[[157 107 132 126 144 124 128 130 111 111]
 [100 139 139 135 133 126 125 123 126 143]
 [146 111 145 132 154 119 126 124 107 117]
 [153 108 140 130 152 121 127 127 106 114]]
->
[[153 146 100 157]
 [108 111 139 107]
 [140 145 139 132]
 [130 132 135 126]
 [152 154 133 144]
 [121 119 126 124]
 [127 126 125 128]
 [127 124 123 130]
 [106 107 126 111]
 [114 117 143 111]]

[[109 110 111 149 140 144 125 127 126 111 134]
 [141 137 111 151 121 107 128 133 127 147 113]
 [139 125 103 109 140 108 130 128 112 120 123]
 [151 147 139 139 123 110 104 112 119 110 157]
 [145 115 147 132 151 122 127 124  98 151 112]]
->
[[145 151 139 141 109]
 [115 147 125 137 110]
 [147 139 103 111 111]
 [132 139 109 151 149]
 [151 123 140 121 140]
 [122 110 108 107 144]
 [127 104 130 128 125]
 [124 112 128 133 127]
 [ 98 119 112 127 126]
 [151 110 120 147 111]
 [112 157 123 113 134]]

[[154 118 148 127 131 114 147 121 130 108 144 124 115 121 141]
 [142 151 118 128 100 110 100 104 113 125 149 132 114 124 135]
 [102 112 143 141 131 129 109 145 149 106 154 154 111 104 119]
 [105 104 129 147 156 122 139 154 150 110 101 113 125 135 146]
 [138 153 135 100 130 127 108 117 148 138 144 142 150 126 147]]
->
[[138 105 102 142 154]
 [153 104 112 151 118]
 [135 129 143 118 148]
 [100 147 141 128 127]
 [130 156 131 100 131]
 [127 122 129 110 114]
 [108 139 109 100 147]
 [117 154 145 104 121]
 [148 150 149 113 130]
 [138 110 106 125 108]
 [144 101 154 149 144]
 [142 113 154 132 124]
 [150 125 111 114 115]
 [126 135 104 124 121]
 [147 146 119 135 141]]

[[136 125 137]
 [144 121 137]
 [127 126 148]
 [145 123 137]
 [153 124 121]
 [138 142 116]
 [129 104 127]]
->
[[129 138 153 145 127 144 136]
 [104 142 124 123 126 121 125]
 [127 116 121 137 148 137 137]]

[[131 122 134 128 121 150 109]
 [130 126 129 127 131 130 126]
 [114 120 133 128 135 131 110]
 [121 125 126 128 132 119 125]]
->
[[121 114 130 131]
 [125 120 126 122]
 [126 133 129 134]
 [128 128 127 128]
 [132 135 131 121]
 [119 131 130 150]
 [125 110 126 109]]

[[143 136 120 122 141 128 130 137 123 128 128]
 [123 139 124 124 132 132 135 135 141 122 149]
 [142 129 141 132 121 128 133 146 129 126 133]
 [127 126 128 122 131 137 118 149 145 122 124]]
->
[[127 142 123 143]
 [126 129 139 136]
 [128 141 124 120]
 [122 132 124 122]
 [131 121 132 141]
 [137 128 132 128]
 [118 133 135 130]
 [149 146 135 137]
 [145 129 141 123]
 [122 126 122 128]
 [124 133 149 128]]
---
[[126 108 103]
 [132 128 120]
 [131 122 108]
 [141 149 137]
 [117 105 140]
 [133 126 125]
 [131 122 110]
 [138 137 131]]
->
[[126 108 103]
 [131 122 108]
 [131 122 110]
 [132 128 120]
 [133 126 125]
 [138 137 131]
 [141 149 137]
 [117 105 140]]

[[143 152 121 133 143 117 125 138 147 115 132 131 136 132 116]
 [125 125 115 133 134 139 104 147 144 127 121 117 136 121 135]
 [144 119 131 144 123 130 136 127 113 130 135 153 109 119 142]
 [142 157 135 120 125 142 137 117 130 102 135 127 113 131 125]]
->
[[125 125 115 133 134 139 104 147 144 127 121 117 136 121 135]
 [143 152 121 133 143 117 125 138 147 115 132 131 136 132 116]
 [144 119 131 144 123 130 136 127 113 130 135 153 109 119 142]
 [142 157 135 120 125 142 137 117 130 102 135 127 113 131 125]]

[[146 111 136 133]
 [138 125 144 122]
 [147 142 105 143]
 [129 136 123 142]
 [130 121 124 124]
 [132 131 115 140]
 [138 115 131 121]]
->
[[147 142 105 143]
 [132 131 115 140]
 [129 136 123 142]
 [130 121 124 124]
 [138 115 131 121]
 [146 111 136 133]
 [138 125 144 122]]

[[132 128 129 126 126 131 124 129 130]
 [136 124 127 125 118 130 123 128 129]
 [133 121 125 133 125 125 123 129 134]
 [131 120 126 114 107 134 123 121 117]
 [132 127 121 111 115 131 121 120 122]
 [132 116 118 113 108 136 119 121 120]]
->
[[132 116 118 113 108 136 119 121 120]
 [132 127 121 111 115 131 121 120 122]
 [133 121 125 133 125 125 123 129 134]
 [131 120 126 114 107 134 123 121 117]
 [136 124 127 125 118 130 123 128 129]
 [132 128 129 126 126 131 124 129 130]]

[[128 128 126 131 127 128 128 128 123 125]
 [130 130 105 126 130 129 129 129 130 127]]
->
[[130 130 105 126 130 129 129 129 130 127]
 [128 128 126 131 127 128 128 128 123 125]]

[[133 144 135 121 146 138 142 137 102 155]
 [133 124 126 130 129 139 133 136 141 107]
 [104 137 124 131 141 133 128 132 110 148]
 [127 131 132 124 140 132 138 127 107 147]]
->
[[104 137 124 131 141 133 128 132 110 148]
 [133 124 126 130 129 139 133 136 141 107]
 [127 131 132 124 140 132 138 127 107 147]
 [133 144 135 121 146 138 142 137 102 155]]
